In the rows, 128 means zero.
Each row has a class, written after it.
129, 108, 114, 88, 134, 146, 122, 104, 152, 127, 98, 121, 117, 153, 105, 129, 110, 126, 123, 99, 87, 138, 133, 127, 132, 109, 116, 142, 138, 116, 100, 122, 154, 161, 157 => (136)
112, 122, 123, 117, 129, 116, 120, 105, 146, 132, 124, 125, 122, 143, 125, 153, 137, 117, 110, 108, 132, 137, 110, 109, 123, 98, 138, 121, 127, 88, 115, 143, 153, 142, 111 => (19)
127, 157, 110, 118, 128, 151, 140, 121, 117, 150, 98, 110, 134, 125, 164, 134, 139, 160, 118, 139, 126, 131, 123, 119, 107, 116, 166, 97, 117, 101, 106, 167, 139, 128, 122 => (42)
154, 102, 117, 109, 147, 160, 112, 122, 116, 146, 98, 116, 142, 117, 129, 147, 115, 151, 111, 131, 104, 125, 126, 108, 138, 109, 120, 127, 154, 114, 106, 131, 142, 173, 158 => (61)
152, 141, 148, 162, 128, 143, 135, 130, 135, 141, 125, 141, 141, 126, 120, 114, 134, 124, 143, 149, 141, 152, 155, 125, 143, 150, 110, 139, 145, 196, 125, 73, 93, 103, 98 => (83)
124, 157, 98, 121, 127, 153, 134, 137, 113, 151, 101, 113, 147, 112, 161, 121, 130, 153, 129, 129, 120, 134, 118, 118, 97, 128, 142, 87, 113, 105, 114, 165, 122, 124, 116 => (51)
113, 93, 110, 95, 121, 121, 124, 121, 144, 120, 109, 118, 105, 129, 118, 129, 133, 131, 154, 109, 110, 148, 123, 135, 143, 146, 131, 149, 155, 118, 114, 122, 171, 142, 178 => (59)
134, 121, 135, 148, 144, 56, 122, 87, 164, 78, 135, 102, 169, 155, 110, 178, 131, 77, 169, 157, 153, 166, 133, 118, 193, 121, 144, 116, 151, 153, 130, 128, 103, 134, 57 => (83)
147, 122, 110, 89, 129, 157, 109, 126, 108, 170, 76, 127, 121, 114, 147, 98, 120, 160, 132, 109, 87, 161, 137, 151, 121, 155, 127, 131, 147, 153, 125, 114, 151, 161, 197 => (124)
113, 126, 142, 116, 130, 110, 139, 116, 151, 131, 124, 137, 114, 146, 104, 150, 146, 117, 106, 116, 148, 161, 101, 119, 132, 91, 152, 127, 108, 77, 100, 141, 168, 145, 109 => (42)
130, 149, 128, 158, 136, 122, 105, 126, 121, 110, 129, 100, 158, 155, 116, 165, 134, 104, 98, 140, 161, 138, 128, 125, 133, 120, 144, 124, 144, 134, 138, 157, 117, 116, 103 => (83)
125, 154, 100, 117, 114, 145, 121, 128, 108, 138, 102, 119, 138, 134, 172, 140, 145, 147, 136, 134, 130, 119, 128, 124, 86, 130, 157, 85, 140, 122, 130, 164, 119, 141, 136 => (57)
176, 97, 155, 125, 151, 117, 126, 150, 110, 131, 123, 128, 151, 125, 141, 108, 133, 124, 156, 149, 141, 130, 146, 120, 145, 157, 123, 123, 146, 193, 128, 100, 56, 101, 77 => (59)
131, 152, 126, 145, 136, 107, 107, 130, 137, 108, 129, 105, 155, 139, 95, 156, 145, 109, 100, 141, 140, 160, 117, 117, 150, 125, 138, 128, 137, 137, 110, 142, 119, 111, 95 => (59)
148, 151, 137, 141, 138, 99, 122, 117, 138, 108, 129, 103, 157, 151, 95, 184, 129, 120, 99, 142, 155, 164, 110, 120, 152, 98, 144, 129, 134, 139, 108, 148, 112, 128, 88 => (61)
120, 137, 136, 124, 154, 139, 129, 124, 116, 100, 131, 135, 134, 139, 84, 128, 166, 103, 137, 134, 119, 101, 140, 114, 128, 100, 109, 115, 100, 127, 128, 144, 104, 113, 90 => (136)
155, 108, 161, 126, 149, 127, 111, 152, 113, 134, 134, 137, 154, 112, 116, 117, 137, 106, 138, 139, 136, 155, 151, 100, 133, 141, 98, 114, 138, 156, 127, 86, 97, 117, 70 => (51)
121, 109, 102, 118, 137, 161, 107, 96, 135, 125, 112, 132, 112, 150, 124, 133, 146, 144, 120, 102, 82, 120, 132, 131, 131, 113, 113, 136, 139, 121, 132, 140, 155, 152, 175 => (19)
123, 159, 108, 123, 131, 140, 126, 121, 110, 141, 104, 111, 148, 118, 163, 133, 146, 150, 127, 144, 128, 146, 121, 118, 117, 124, 161, 88, 112, 123, 114, 159, 124, 128, 123 => (59)
103, 138, 127, 112, 150, 141, 100, 131, 124, 84, 160, 125, 133, 121, 99, 125, 188, 107, 125, 135, 121, 108, 150, 121, 121, 112, 94, 115, 116, 119, 152, 138, 104, 108, 101 => (178)
143, 141, 143, 155, 146, 129, 121, 112, 128, 115, 136, 104, 156, 140, 116, 157, 123, 117, 86, 129, 144, 135, 127, 116, 133, 104, 134, 134, 146, 129, 139, 132, 133, 122, 99 => (124)
131, 161, 94, 107, 117, 146, 140, 113, 113, 148, 100, 124, 138, 121, 153, 122, 144, 159, 137, 137, 119, 117, 133, 115, 105, 113, 142, 99, 120, 104, 104, 141, 134, 126, 121 => (171)
110, 152, 187, 111, 132, 127, 134, 124, 100, 86, 112, 137, 66, 156, 14, 127, 168, 110, 140, 109, 142, 164, 135, 143, 113, 141, 101, 150, 86, 173, 156, 109, 115, 81, 107 => (42)
185, 87, 163, 155, 179, 127, 131, 132, 84, 118, 130, 135, 175, 117, 137, 101, 117, 117, 164, 124, 157, 92, 139, 79, 119, 110, 129, 96, 105, 166, 142, 102, 65, 144, 66 => (49)
146, 154, 133, 145, 132, 106, 99, 126, 130, 95, 138, 97, 147, 170, 93, 173, 137, 103, 87, 143, 161, 142, 125, 128, 144, 111, 155, 134, 144, 132, 115, 163, 122, 110, 98 => (42)
134, 95, 107, 118, 124, 134, 106, 102, 133, 98, 123, 111, 113, 135, 134, 144, 127, 135, 114, 86, 131, 90, 135, 120, 110, 123, 121, 157, 151, 109, 120, 134, 149, 120, 142 => (49)
128, 120, 137, 104, 135, 141, 132, 126, 156, 110, 141, 114, 111, 135, 105, 151, 134, 129, 111, 109, 99, 135, 125, 131, 127, 102, 112, 151, 138, 130, 109, 96, 159, 130, 154 => (162)
167, 133, 163, 126, 140, 112, 113, 140, 124, 133, 124, 130, 152, 128, 99, 103, 136, 94, 150, 151, 150, 146, 150, 128, 150, 149, 108, 128, 138, 183, 118, 86, 80, 115, 69 => (57)
126, 127, 112, 102, 125, 141, 101, 132, 124, 120, 105, 120, 116, 136, 90, 114, 136, 122, 131, 82, 108, 112, 132, 116, 115, 126, 120, 137, 125, 127, 105, 122, 160, 144, 170 => (49)
151, 149, 119, 151, 144, 123, 95, 111, 120, 133, 128, 96, 171, 143, 141, 172, 131, 124, 99, 142, 150, 138, 135, 109, 137, 110, 147, 110, 144, 145, 113, 132, 131, 121, 82 => (19)
121, 149, 119, 128, 140, 154, 126, 124, 97, 149, 98, 115, 141, 113, 146, 139, 145, 148, 119, 126, 129, 128, 126, 112, 96, 129, 128, 98, 118, 112, 121, 165, 123, 115, 87 => (51)
102, 135, 147, 118, 158, 134, 114, 132, 116, 86, 139, 129, 125, 119, 102, 128, 195, 102, 138, 130, 130, 103, 133, 127, 106, 111, 102, 108, 104, 129, 163, 151, 101, 103, 99 => (124)
172, 97, 138, 135, 150, 143, 112, 130, 91, 140, 128, 151, 145, 114, 170, 101, 138, 138, 139, 137, 152, 125, 151, 119, 111, 154, 115, 105, 145, 171, 151, 111, 64, 113, 89 => (178)
108, 149, 137, 116, 154, 148, 122, 130, 125, 106, 132, 127, 130, 118, 96, 127, 188, 112, 125, 131, 112, 97, 135, 123, 122, 101, 103, 116, 105, 115, 140, 139, 123, 111, 102 => (124)
120, 160, 96, 119, 119, 132, 120, 112, 124, 141, 97, 117, 130, 119, 163, 125, 139, 154, 129, 125, 144, 147, 123, 132, 100, 127, 145, 93, 94, 127, 113, 150, 121, 136, 118 => (49)
111, 133, 136, 137, 155, 128, 124, 120, 130, 82, 149, 137, 147, 135, 94, 130, 192, 109, 128, 131, 121, 100, 132, 113, 114, 92, 104, 119, 106, 107, 141, 155, 104, 109, 88 => (171)
135, 153, 123, 155, 129, 96, 131, 133, 137, 126, 130, 96, 162, 160, 125, 174, 131, 124, 95, 154, 153, 191, 108, 130, 158, 119, 168, 120, 142, 142, 114, 161, 122, 126, 105 => (59)
133, 154, 131, 140, 145, 113, 109, 124, 142, 105, 149, 86, 164, 137, 103, 155, 130, 106, 106, 137, 150, 143, 132, 127, 138, 111, 133, 133, 139, 143, 115, 134, 117, 111, 89 => (178)
113, 104, 112, 136, 118, 96, 119, 110, 136, 123, 138, 136, 129, 146, 137, 150, 121, 123, 113, 120, 155, 119, 113, 126, 131, 122, 130, 121, 144, 82, 129, 140, 151, 135, 110 => (171)
101, 152, 142, 107, 155, 143, 118, 125, 138, 97, 146, 110, 118, 122, 92, 131, 186, 103, 126, 140, 124, 101, 135, 136, 127, 110, 97, 121, 98, 116, 125, 148, 128, 100, 98 => (162)
137, 114, 145, 136, 154, 147, 126, 111, 134, 127, 117, 105, 130, 118, 137, 130, 135, 126, 139, 106, 123, 110, 124, 141, 104, 133, 133, 148, 139, 157, 103, 143, 154, 113, 158 => (162)
143, 116, 117, 121, 137, 154, 137, 124, 132, 128, 128, 116, 131, 131, 115, 143, 119, 138, 112, 109, 100, 123, 124, 123, 134, 89, 133, 148, 139, 120, 103, 109, 166, 143, 177 => (178)
145, 134, 135, 150, 142, 105, 115, 117, 134, 107, 131, 107, 164, 155, 104, 154, 128, 116, 101, 134, 147, 146, 125, 126, 127, 116, 130, 137, 142, 136, 126, 141, 111, 121, 87 => (171)
105, 156, 97, 106, 117, 134, 137, 118, 142, 125, 131, 108, 145, 126, 146, 122, 131, 150, 138, 128, 116, 104, 133, 110, 100, 106, 135, 110, 131, 88, 116, 140, 128, 137, 110 => (171)
142, 143, 142, 140, 140, 111, 112, 129, 129, 117, 121, 98, 154, 154, 99, 161, 130, 111, 101, 135, 147, 157, 120, 123, 143, 122, 150, 133, 136, 149, 112, 138, 123, 118, 99 => (59)
79, 102, 123, 96, 151, 140, 109, 151, 146, 75, 178, 151, 117, 124, 93, 116, 196, 124, 153, 113, 91, 104, 157, 138, 136, 125, 56, 126, 101, 111, 165, 87, 131, 113, 101 => (51)
98, 154, 156, 112, 136, 120, 144, 209, 117, 82, 196, 110, 163, 138, 75, 113, 165, 93, 115, 137, 100, 123, 135, 99, 117, 87, 134, 116, 114, 92, 175, 143, 95, 137, 128 => (57)
139, 125, 141, 164, 140, 99, 104, 119, 137, 105, 159, 98, 147, 131, 132, 165, 112, 118, 86, 149, 155, 138, 130, 148, 144, 150, 123, 146, 156, 144, 147, 136, 108, 105, 87 => (162)
127, 95, 147, 146, 158, 122, 149, 98, 126, 117, 143, 116, 145, 146, 143, 150, 139, 127, 151, 97, 131, 94, 130, 87, 125, 101, 139, 123, 146, 132, 135, 136, 130, 117, 78 => (19)
150, 169, 108, 123, 123, 121, 102, 134, 125, 141, 114, 95, 153, 136, 111, 136, 111, 119, 82, 135, 131, 158, 123, 134, 145, 128, 142, 124, 139, 131, 101, 146, 124, 115, 121 => (178)
145, 146, 135, 152, 148, 112, 117, 126, 123, 116, 143, 90, 168, 141, 120, 160, 132, 119, 100, 138, 159, 158, 131, 130, 131, 117, 146, 135, 145, 153, 127, 145, 112, 109, 90 => (178)
124, 144, 127, 148, 131, 117, 106, 141, 128, 109, 123, 105, 150, 154, 113, 159, 142, 105, 102, 129, 155, 141, 123, 138, 123, 132, 145, 128, 137, 137, 137, 153, 124, 105, 114 => (83)
148, 155, 133, 150, 144, 116, 118, 130, 128, 120, 123, 99, 168, 161, 94, 166, 124, 103, 85, 138, 161, 170, 122, 118, 128, 104, 145, 129, 137, 142, 106, 153, 121, 120, 86 => (136)
111, 144, 137, 127, 158, 142, 118, 118, 128, 96, 125, 125, 129, 115, 96, 128, 177, 114, 123, 131, 121, 108, 124, 130, 114, 107, 99, 122, 109, 125, 146, 150, 105, 112, 100 => (124)
163, 104, 160, 125, 157, 135, 117, 135, 104, 121, 132, 146, 149, 109, 113, 115, 139, 126, 151, 146, 148, 133, 145, 95, 129, 126, 105, 111, 128, 158, 140, 92, 84, 143, 93 => (61)
123, 140, 111, 131, 128, 98, 93, 113, 143, 111, 119, 100, 135, 159, 108, 144, 109, 115, 102, 123, 145, 169, 105, 156, 128, 132, 143, 128, 122, 126, 141, 166, 116, 143, 128 => (19)
152, 150, 139, 120, 147, 112, 94, 119, 140, 106, 146, 85, 155, 148, 123, 166, 135, 105, 93, 133, 150, 132, 131, 131, 138, 114, 131, 128, 145, 153, 103, 135, 119, 98, 81 => (162)
113, 144, 89, 125, 127, 156, 122, 119, 118, 152, 96, 123, 139, 123, 187, 126, 138, 151, 135, 134, 136, 119, 130, 133, 86, 135, 148, 85, 121, 124, 111, 172, 130, 126, 133 => (136)
135, 114, 110, 107, 119, 139, 138, 117, 154, 125, 110, 128, 122, 164, 115, 146, 128, 123, 130, 105, 100, 141, 135, 120, 131, 111, 141, 139, 152, 124, 96, 123, 173, 141, 170 => (136)
150, 113, 160, 127, 145, 126, 120, 141, 109, 121, 151, 133, 142, 122, 130, 120, 126, 120, 132, 142, 142, 124, 157, 116, 137, 135, 106, 116, 141, 162, 165, 71, 95, 120, 85 => (124)
159, 100, 170, 131, 148, 120, 121, 138, 108, 123, 140, 141, 138, 116, 104, 116, 135, 116, 160, 149, 161, 132, 155, 109, 150, 152, 95, 128, 146, 182, 141, 83, 80, 113, 78 => (61)
142, 63, 159, 113, 154, 90, 141, 112, 108, 104, 140, 163, 108, 116, 119, 99, 134, 144, 187, 85, 163, 181, 132, 115, 128, 135, 80, 129, 113, 201, 153, 40, 75, 131, 71 => (49)
114, 109, 124, 153, 122, 116, 133, 109, 126, 153, 105, 140, 112, 127, 129, 141, 109, 133, 118, 104, 139, 113, 106, 132, 127, 124, 148, 133, 103, 91, 117, 140, 171, 162, 142 => (49)
162, 99, 165, 98, 163, 129, 135, 150, 116, 136, 139, 121, 149, 126, 163, 116, 134, 127, 162, 131, 128, 110, 146, 114, 119, 126, 128, 96, 127, 172, 128, 91, 90, 124, 83 => (162)
100, 120, 111, 92, 111, 87, 130, 117, 149, 114, 133, 112, 117, 132, 136, 166, 123, 116, 123, 104, 153, 142, 104, 111, 105, 106, 159, 112, 139, 65, 118, 141, 160, 141, 111 => (178)
108, 141, 154, 108, 163, 143, 103, 140, 141, 86, 155, 118, 129, 122, 82, 143, 189, 96, 131, 133, 114, 94, 143, 116, 113, 102, 92, 116, 108, 132, 126, 112, 126, 113, 94 => (162)
135, 96, 116, 108, 130, 146, 113, 116, 128, 122, 107, 137, 103, 140, 112, 123, 141, 136, 112, 104, 106, 157, 121, 146, 153, 134, 116, 149, 131, 132, 114, 114, 168, 122, 188 => (59)
113, 146, 146, 116, 154, 148, 113, 134, 127, 96, 151, 124, 122, 125, 100, 133, 189, 108, 115, 136, 118, 93, 141, 130, 120, 114, 96, 119, 104, 124, 136, 139, 119, 93, 96 => (162)
142, 155, 143, 138, 143, 118, 112, 135, 125, 120, 132, 95, 161, 144, 116, 144, 127, 111, 86, 125, 145, 150, 119, 133, 125, 111, 146, 128, 133, 141, 131, 148, 120, 117, 112 => (124)
161, 95, 147, 114, 147, 104, 97, 136, 105, 125, 122, 126, 145, 122, 125, 113, 129, 107, 146, 123, 152, 121, 152, 107, 141, 149, 111, 115, 131, 161, 129, 96, 93, 124, 72 => (49)
96, 140, 87, 63, 65, 90, 128, 181, 216, 122, 115, 98, 90, 173, 104, 154, 154, 91, 120, 111, 121, 101, 114, 143, 149, 159, 148, 139, 172, 82, 62, 144, 178, 62, 130 => (59)
143, 108, 107, 112, 129, 150, 128, 105, 134, 122, 100, 121, 120, 134, 121, 134, 126, 140, 141, 113, 99, 115, 126, 117, 139, 119, 138, 143, 147, 120, 100, 123, 161, 142, 171 => (59)
108, 125, 113, 138, 117, 119, 136, 108, 152, 109, 133, 133, 122, 146, 127, 171, 140, 113, 119, 112, 150, 108, 110, 110, 124, 92, 147, 127, 135, 80, 115, 133, 164, 128, 117 => (83)
103, 141, 138, 113, 148, 139, 110, 134, 132, 90, 155, 125, 115, 129, 102, 136, 194, 105, 140, 133, 127, 80, 144, 134, 115, 124, 101, 118, 113, 127, 139, 141, 125, 96, 104 => (162)
117, 125, 146, 137, 136, 113, 129, 104, 129, 135, 118, 127, 131, 130, 114, 139, 112, 108, 133, 126, 152, 141, 128, 121, 117, 123, 136, 131, 123, 126, 117, 134, 129, 140, 95 => (136)
137, 151, 138, 127, 112, 130, 130, 115, 164, 124, 122, 111, 115, 144, 45, 167, 125, 117, 86, 112, 122, 167, 120, 128, 169, 105, 121, 187, 146, 127, 74, 99, 199, 115, 164 => (61)
103, 142, 153, 129, 162, 152, 77, 105, 141, 70, 128, 121, 118, 124, 81, 126, 176, 102, 111, 138, 112, 103, 135, 150, 111, 112, 91, 130, 85, 138, 135, 159, 85, 106, 106 => (42)
129, 147, 159, 124, 157, 136, 128, 149, 117, 95, 148, 126, 132, 117, 93, 139, 186, 103, 136, 145, 130, 118, 132, 117, 107, 105, 114, 112, 101, 144, 134, 128, 105, 105, 102 => (162)
